Below is a small trained network, with its code and all its weights. Each question gives an input and a class and asks what happens when units are switched off, that is, made to give their printed mean instead of their output.

import numpy as np


def w(rows, s, z=0):
    codes = np.array(rows[::2]) - 128.0
    scale = np.full(codes.shape[1], s)
    scale[-1] = z or s
    return codes * scale


def f(y):
    return y / 2 * (1 + np.tanh(0.7978845608 * (y + 0.044715 * y**3)))


def log_softmax(a):
    a = a - a.max(-1, keepdims=True)
    return a - np.log(np.exp(a).sum(-1, keepdims=True))


def net(x, mask):
    res = np.array(x, float).reshape(1, 2) / 4 @ E
    y = f(res @ A[0][:, :-1].T + A[0][:, -1])
    res = res + np.where(mask, y, B[0][:, -1]) @ B[0][:, :-1]
    return log_softmax(res[-1] @ U[:, :-1].T + U[:, -1])


A, B = {}, {}
E = w([
[6,131,93,183],'x0',
[101,233,231,149],'x1',
],0.012)
A[0] = w([
[157,52,69,156,87],'n1',
[6,124,113,160,139],'n2',
[127,107,111,108,251],'n3',
[125,174,198,143,77],'n4',
[210,171,185,94,185],'n5',
[147,23,107,87,183],'n6',
[210,117,145,129,107],'n7',
],0.018,0.0024)
B[0] = w([
[123,225,100,141,208],'n1',
[142,54,123,250,251],'n2',
[148,131,109,110,156],'n3',
[35,167,143,126,211],'n4',
[185,97,232,119,219],'n5',
[211,214,67,195,217],'n6',
[150,52,92,87,188],'n7',
],0.022,0.018)
U = w([
[116,67,134,124,40],'0',
[173,156,128,135,145],'1',
[44,212,191,155,248],'2',
[106,83,128,125,1],'3',
[172,4,99,185,195],'4',
[136,69,197,66,225],'5',
[51,93,110,71,46],'6',
[148,121,73,156,138],'7',
],0.017,0.0051)

Each question gives the input, the list of numbers given to net, and the class t.
The units are the neurons (one row each of A and B). Each row of codes is followed by its name. A weight is (code - 128) times the scale printed after its matrix; where a second scale follows, it is the last column's (A, B and U).
mask holds one flag per neuron, in row order. A switched-off neuron (its flag False) gives its mean, the last column of its row in B, instead of its output. The means were averaged over made-up inputs and are rounded, as every weight is.
A unit's drop is (log p(t) with every unit on - log p(t) with that unit switched off) / (log p(t) with every unit on - log p(t) with every unit switched off).
The circuit of an input: a set's keep is (log p(t) with only the set's units on - log p(t) with every unit switched off) / (log p(t) with every unit on - log p(t) with every unit switched off). Starting from all 7 units, units are removed one at a time, each time the one whose removal leaves the highest keep (on an exact tie, the one counted first), for as long as the keep stays at least 0.8.
units of the circuit, in order: the units of the circuit, biggest drop first
unit that matters most: the unit with the biggest drop
k most important neurons: the k neurons with the biggest drops, biggest first
drop when u is switched off: that unit's drop, to one decimal
input [4,-5], class 7: unit that matters most -> n1
input [-5,0], class 5: units of the circuit, in order -> (n2; n5)
input [5,5], class 4: 2 most important neurons -> (n2; n1)
input [-1,3], class 2: 2 most important neurons -> (n7; n2)
input [-2,5], class 2: 2 most important neurons -> (n4; n7)
input [-3,-5], class 7: 2 most important neurons -> (n5; n7)
input [0,-8], class 1: 2 most important neurons -> (n2; n1)
input [-1,4], class 2: 2 most important neurons -> (n7; n4)
input [1,-4], class 7: 2 most important neurons -> (n5; n4)
input [4,4], class 4: 2 most important neurons -> (n2; n1)
input [-3,6], class 5: 2 most important neurons -> (n5; n1)
input [-5,-2], class 1: 2 most important neurons -> (n2; n6)
input [2,-2], class 7: 4 most important neurons -> (n5; n7; n2; n4)
input [-5,7], class 5: units of the circuit, in order -> (n5)
input [-4,0], class 5: 3 most important neurons -> (n2; n5; n6)
input [2,3], class 2: 2 most important neurons -> (n7; n5)
input [-8,-4], class 1: 3 most important neurons -> (n2; n6; n1)
input [0,-2], class 1: 3 most important neurons -> (n2; n4; n7)
input [-6,-5], class 1: drop when n2 is switched off -> 0.1
input [6,5], class 4: units of the circuit, in order -> (n2)
input [0,-1], class 1: drop when n2 is switched off -> 2.5
input [-2,-6], class 7: drop when n5 is switched off -> 0.5
input [6,6], class 4: drop when n2 is switched off -> 3.8
